Below are the code and all the weights of a small trained network. Each question names an input and a target symbol and asks about switching units off, where a switched-off unit gives its printed mean instead of its output.

import numpy as np


def w(rows, s, z=0):
    codes = np.array(rows[::2]) - 128.0
    scale = np.full(codes.shape[1], s)
    scale[-1] = z or s
    return codes * scale


def norm(h):
    return h / np.sqrt((h * h).mean(-1, keepdims=True) + 1e-5)


def f(y):
    return y / 2 * (1 + np.tanh(0.7978845608 * (y + 0.044715 * y**3)))


def softmax(a):
    e = np.exp(a - a.max(-1, keepdims=True))
    return e / e.sum(-1, keepdims=True)


def log_softmax(a):
    a = a - a.max(-1, keepdims=True)
    return a - np.log(np.exp(a).sum(-1, keepdims=True))


def net(x, mask):
    ids = ['δθμστω'.index(c) for c in x.split()]
    T = len(ids)
    res = E[ids] + P[:T]
    u = 0
    for l in range(2):
        r = norm(res)
        for j in range(3):
            rows = slice(2 * j, 2 * j + 2)
            q, k, v = (r @ M[l][rows].T for M in (Q, K, V))
            z = softmax(np.where(np.tri(T) > 0, q @ k.T / 2**0.5, -1e9)) @ v
            o = O[l][rows]
            res = res + np.where(mask[u + j], z, o[:, -1]) @ o[:, :-1]
        u += 3
        y = f(norm(res) @ A[l][:, :-1].T + A[l][:, -1])
        res = res + np.where(mask[u : u + 4], y, B[l][:, -1]) @ B[l][:, :-1]
        u += 4
    return log_softmax(norm(res)[-1] @ U[:, :-1].T + U[:, -1])


Q, K, V, O, A, B = {}, {}, {}, {}, {}, {}
E = w([
[156,111,150,88,220,104,15,62,165],'δ',
[12,166,112,44,103,109,120,54,107],'θ',
[130,255,9,32,144,96,143,153,125],'μ',
[122,247,211,211,79,202,142,75,125],'σ',
[76,79,239,196,173,131,154,159,134],'τ',
[186,78,107,70,221,106,207,100,116],'ω',
],0.017)
P = w([
[111,119,63,180,1,214,113,187,147],'0',
[141,155,191,179,164,180,215,74,192],'1',
[119,149,168,110,213,95,142,138,190],'2',
[132,138,152,94,170,82,129,130,196],'3',
[132,110,101,88,197,108,124,128,175],'4',
[156,165,150,93,176,155,86,110,204],'5',
[137,127,128,110,130,84,130,91,213],'6',
[93,133,210,135,132,100,109,102,206],'7',
[105,87,130,171,67,88,111,130,154],'8',
[123,146,161,122,136,108,129,104,190],'9',
[122,142,139,95,145,107,126,89,184],'10',
[120,160,129,122,175,166,103,71,125],'11',
],0.0096)
Q[0] = w([
[140,158,182,75,223,165,153,182,142],'L0H1',
[154,81,177,178,142,108,243,126,84],'L0H1',
[92,134,49,184,74,57,143,122,68],'L0H2',
[164,106,136,198,56,181,76,147,70],'L0H2',
[100,196,141,83,236,147,159,62,164],'L0H3',
[140,99,164,203,130,146,131,190,2],'L0H3',
],0.0075)
K[0] = w([
[108,51,115,134,117,191,116,159,121],'L0H1',
[254,63,94,103,207,124,201,115,58],'L0H1',
[170,139,176,93,182,136,143,142,216],'L0H2',
[79,206,206,103,227,3,199,117,97],'L0H2',
[121,101,89,99,43,188,119,239,136],'L0H3',
[135,189,191,97,197,72,129,123,117],'L0H3',
],0.0074)
V[0] = w([
[61,130,94,143,85,179,78,78,120],'L0H1',
[98,110,232,148,131,125,8,176,171],'L0H1',
[95,69,101,132,100,46,165,121,67],'L0H2',
[208,50,153,133,216,101,109,96,124],'L0H2',
[190,108,201,160,46,118,217,185,152],'L0H3',
[148,157,1,135,96,114,181,219,189],'L0H3',
],0.0068)
O[0] = w([
[43,16,57,53,141,79,52,138,220,55],'L0H1',
[127,177,172,125,181,28,237,112,75,4],'L0H1',
[117,92,154,3,140,87,74,78,122,79],'L0H2',
[152,154,121,51,174,151,76,194,169,15],'L0H2',
[159,148,35,39,140,202,147,75,159,193],'L0H3',
[196,181,124,105,112,118,64,124,58,244],'L0H3',
],0.0072,0.0041)
A[0] = w([
[72,122,71,31,141,168,175,147,154,198],'L0N1',
[2,63,137,105,143,96,167,123,80,211],'L0N2',
[65,99,198,141,134,228,122,112,103,93],'L0N3',
[140,185,97,166,81,158,164,12,232,2],'L0N4',
],0.0064,0.0013)
B[0] = w([
[162,108,102,115,157,151,159,159,132,244],'L0N1',
[105,138,164,104,119,131,150,91,194,185],'L0N2',
[114,135,116,121,160,115,107,129,191,201],'L0N3',
[108,91,126,121,122,107,117,165,8,254],'L0N4',
],0.016,0.0037)
Q[1] = w([
[128,87,99,119,112,113,115,194,129],'L1H1',
[78,219,44,153,166,141,112,131,106],'L1H1',
[154,147,112,162,78,88,88,134,112],'L1H2',
[123,199,87,160,111,129,90,180,122],'L1H2',
[81,95,129,126,111,92,115,180,180],'L1H3',
[143,124,1,108,25,106,186,144,81],'L1H3',
],0.0076)
K[1] = w([
[174,136,246,146,120,197,154,29,224],'L1H1',
[109,36,167,31,99,117,130,168,154],'L1H1',
[239,135,116,83,73,145,29,185,84],'L1H2',
[112,153,31,139,166,45,185,26,94],'L1H2',
[3,158,138,126,129,101,133,186,20],'L1H3',
[202,176,234,49,249,116,96,150,159],'L1H3',
],0.0052)
V[1] = w([
[103,89,86,144,159,110,200,149,95],'L1H1',
[157,124,155,125,159,123,157,135,247],'L1H1',
[140,99,138,79,103,179,122,44,165],'L1H2',
[129,201,118,107,129,160,130,188,133],'L1H2',
[130,68,119,156,140,158,78,149,142],'L1H3',
[141,190,136,118,186,138,117,146,122],'L1H3',
],0.011)
O[1] = w([
[245,114,43,130,113,141,153,159,170,208],'L1H1',
[149,75,167,156,165,132,119,109,147,135],'L1H1',
[145,62,143,45,110,138,117,119,125,251],'L1H2',
[74,97,123,97,99,207,147,133,212,149],'L1H2',
[70,114,89,126,151,136,133,173,129,98],'L1H3',
[113,139,169,130,119,200,145,52,125,195],'L1H3',
],0.011,0.0028)
A[1] = w([
[126,198,81,133,177,118,19,205,153,253],'L1N1',
[81,92,138,85,101,82,172,131,69,57],'L1N2',
[165,37,122,151,105,195,152,158,254,140],'L1N3',
[167,197,142,104,174,132,79,191,118,77],'L1N4',
],0.0064,0.0023)
B[1] = w([
[175,182,110,121,85,7,5,147,208,194],'L1N1',
[71,143,78,152,211,236,73,65,121,125],'L1N2',
[160,158,172,131,136,167,211,94,134,254],'L1N3',
[61,47,126,255,104,126,163,46,124,145],'L1N4',
],0.0091,0.0033)
U = w([
[180,38,146,163,137,23,106,101,106,121],'δ',
[94,92,137,104,109,161,158,81,146,128],'θ',
[182,178,56,145,117,89,172,190,158,198],'μ',
[129,173,151,177,64,102,138,122,80,39],'σ',
[147,106,148,223,148,118,186,126,201,1],'τ',
[254,82,140,147,95,150,205,84,120,170],'ω',
],0.0088,0.00085)

Each question gives the input, a string of symbols that net reads in full, and the target symbol t.
The units are the heads (2 rows each of Q, K, V and O) and the neurons (one row each of A and B). Each row of codes is followed by its name. A weight is (code - 128) times the scale printed after its matrix; where a second scale follows, it is the last column's (O, A, B and U).
mask holds one flag per unit, layer by layer, with each layer's heads first. A switched-off unit (its flag False) gives its mean, the last column of its rows in O or B, instead of its output. The means were averaged over made-up inputs and are rounded, as every weight is.
A unit's drop is (log p(t) with every unit on - log p(t) with that unit switched off) / (log p(t) with every unit on - log p(t) with every unit switched off).
The circuit of an input: a set's keep is (log p(t) with only the set's units on - log p(t) with every unit switched off) / (log p(t) with every unit on - log p(t) with every unit switched off). Starting from the 12 units with the biggest drops (on a tie, the unit counted first), units are removed one at a time, each time the one whose removal leaves the highest keep (on an exact tie, the one counted first), for as long as the keep stays at least 0.8.
units of the circuit, in order: the units of the circuit, biggest drop first
top k neurons: the k neurons with the biggest drops, biggest first
k most important neurons of layer l: the k neurons of layer l with the biggest drops, biggest first
heads that matter: for each layer, one digit per head in row order, 1 if its drop is at least 0.15 and else 0, layers parted by /
input τ σ μ δ μ μ σ μ, target ω: heads that matter -> 101 / 101
input μ θ τ μ θ ω μ, target σ: most important neuron of layer 0 -> (L0N1)
input θ μ σ δ δ τ μ ω, target δ: units of the circuit, in order -> (L0H3, L1H3)
input μ δ ω σ θ σ, target σ: units of the circuit, in order -> (L1H1, L0H3)
input μ ω σ μ σ τ μ ω δ τ, target σ: units of the circuit, in order -> (L1H1, L0H3)
input θ ω ω σ τ θ ω τ ω ω μ τ, target δ: units of the circuit, in order -> (L0H2, L1H3)
input μ μ τ σ ω ω τ, target σ: units of the circuit, in order -> (L1H1, L0H3, L0H1)
input σ μ θ σ, target μ: top 2 neurons -> (L0N4, L0N3)
input ω δ σ δ σ σ ω τ ω τ, target θ: heads that matter -> 010 / 101
input ω τ ω, target θ: units of the circuit, in order -> (L0H1, L0H2, L1H1, L1H3)
input δ μ μ θ θ μ μ τ μ ω ω, target τ: units of the circuit, in order -> (L0H2, L0H3, L1H2)
input μ ω σ δ δ τ θ μ σ ω ω, target σ: units of the circuit, in order -> (L1H1, L0H3, L0N1)
input σ μ ω δ ω, target μ: top 2 neurons -> (L0N4, L0N2)
input μ μ μ σ μ τ ω σ ω θ, target σ: units of the circuit, in order -> (L0H3)
input δ ω τ ω σ ω τ μ δ, target τ: units of the circuit, in order -> (L0H2, L0H3, L1H2)
input θ τ θ, target δ: units of the circuit, in order -> (L1H2, L0H2)
input ω ω τ δ ω τ δ θ δ, target θ: heads that matter -> 010 / 111
input σ θ ω τ μ μ δ τ τ ω ω θ, target μ: heads that matter -> 010 / 110
input σ τ σ μ σ ω, target μ: heads that matter -> 010 / 110
input μ σ μ μ μ σ τ θ, target σ: heads that matter -> 011 / 100
input μ σ τ θ ω ω μ ω μ ω μ ω, target σ: heads that matter -> 001 / 100
